Below are the code and all the weights of a small trained network. Each question names an input and a class and asks about switching units off, where a switched-off unit gives its printed mean instead of its output.

import numpy as np


def w(rows, s, z=0):
    codes = np.array(rows[::2]) - 128.0
    scale = np.full(codes.shape[1], s)
    scale[-1] = z or s
    return codes * scale


def f(y):
    return y / 2 * (1 + np.tanh(0.7978845608 * (y + 0.044715 * y**3)))


def log_softmax(a):
    a = a - a.max(-1, keepdims=True)
    return a - np.log(np.exp(a).sum(-1, keepdims=True))


def net(x, mask):
    res = np.array(x, float).reshape(1, 4) / 4 @ E
    y = f(res @ A[0][:, :-1].T + A[0][:, -1])
    res = res + np.where(mask, y, B[0][:, -1]) @ B[0][:, :-1]
    return log_softmax(res[-1] @ U[:, :-1].T + U[:, -1])


A, B = {}, {}
E = w([
[104,99,164,146],'x0',
[125,130,132,117],'x1',
[128,62,180,207],'x2',
[254,61,135,80],'x3',
],0.0081)
A[0] = w([
[157,34,158,229,248],'n0',
[81,130,76,160,76],'n1',
[249,3,97,55,135],'n2',
[160,90,79,159,251],'n3',
[64,34,184,135,197],'n4',
[106,66,64,83,14],'n5',
[124,144,116,72,157],'n6',
[2,175,86,176,99],'n7',
[133,183,211,66,205],'n8',
[225,7,168,45,4],'n9',
[129,112,221,149,193],'n10',
[160,195,16,38,190],'n11',
],0.0078,0.0031)
B[0] = w([
[3,136,4,70,229],'n0',
[105,216,177,103,138],'n1',
[62,195,158,197,253],'n2',
[32,104,106,110,173],'n3',
[162,204,62,146,185],'n4',
[137,141,162,118,114],'n5',
[120,71,80,112,151],'n6',
[193,209,219,119,220],'n7',
[53,86,64,133,157],'n8',
[114,231,245,202,212],'n9',
[117,171,36,189,168],'n10',
[31,199,71,122,232],'n11',
],0.0061,0.0065)
U = w([
[198,236,245,169,82],'0',
[153,160,25,127,255],'1',
[2,80,51,55,122],'2',
[93,114,110,76,218],'3',
[211,69,54,85,3],'4',
],0.0083,0.0035)

Each question gives the input, the list of numbers given to net, and the class t.
The units are the neurons (one row each of A and B). Each row of codes is followed by its name. A weight is (code - 128) times the scale printed after its matrix; where a second scale follows, it is the last column's (A, B and U).
mask holds one flag per neuron, in row order. A switched-off neuron (its flag False) gives its mean, the last column of its row in B, instead of its output. The means were averaged over made-up inputs and are rounded, as every weight is.
A unit's drop is (log p(t) with every unit on - log p(t) with that unit switched off) / (log p(t) with every unit on - log p(t) with every unit switched off).
The circuit of an input: a set's keep is (log p(t) with only the set's units on - log p(t) with every unit switched off) / (log p(t) with every unit on - log p(t) with every unit switched off). Starting from all 12 units, units are removed one at a time, each time the one whose removal leaves the highest keep (on an exact tie, the one counted first), for as long as the keep stays at least 0.8.
circuit, biggest first: the units of the circuit, biggest drop first
k most important neurons: the k neurons with the biggest drops, biggest first
drop of u: that unit's drop, to one decimal
input [-7,-7,3,8], class 0: circuit, biggest first	n9
input [0,6,-1,-8], class 0: 2 most important neurons	n7; n0
input [2,-4,-6,6], class 0: 3 most important neurons	n9; n0; n2
input [7,6,-4,7], class 0: 3 most important neurons	n9; n2; n0
input [1,2,2,-6], class 0: 3 most important neurons	n7; n0; n11
input [1,-4,-4,-8], class 0: 2 most important neurons	n7; n0
input [-5,6,-8,6], class 2: 2 most important neurons	n11; n7
input [-2,6,4,7], class 0: 3 most important neurons	n9; n2; n11
input [-4,3,7,1], class 2: 4 most important neurons	n0; n7; n3; n9
input [-1,2,-2,7], class 0: 3 most important neurons	n9; n2; n0
input [-6,-4,-8,3], class 2: circuit, biggest first	n11; n7
input [0,-4,6,4], class 2: 2 most important neurons	n0; n7
input [8,1,8,-6], class 1: 2 most important neurons	n4; n0
input [1,0,7,6], class 2: circuit, biggest first	n0
input [-3,6,8,0], class 2: 4 most important neurons	n0; n7; n9; n3
input [-5,-4,0,8], class 0: 2 most important neurons	n9; n2
input [0,-5,7,0], class 2: drop of n0	0.8
input [0,-8,8,1], class 2: drop of n11	-0.1
input [7,5,-3,7], class 0: drop of n5	0.0
input [-6,-5,5,8], class 0: drop of n2	0.4
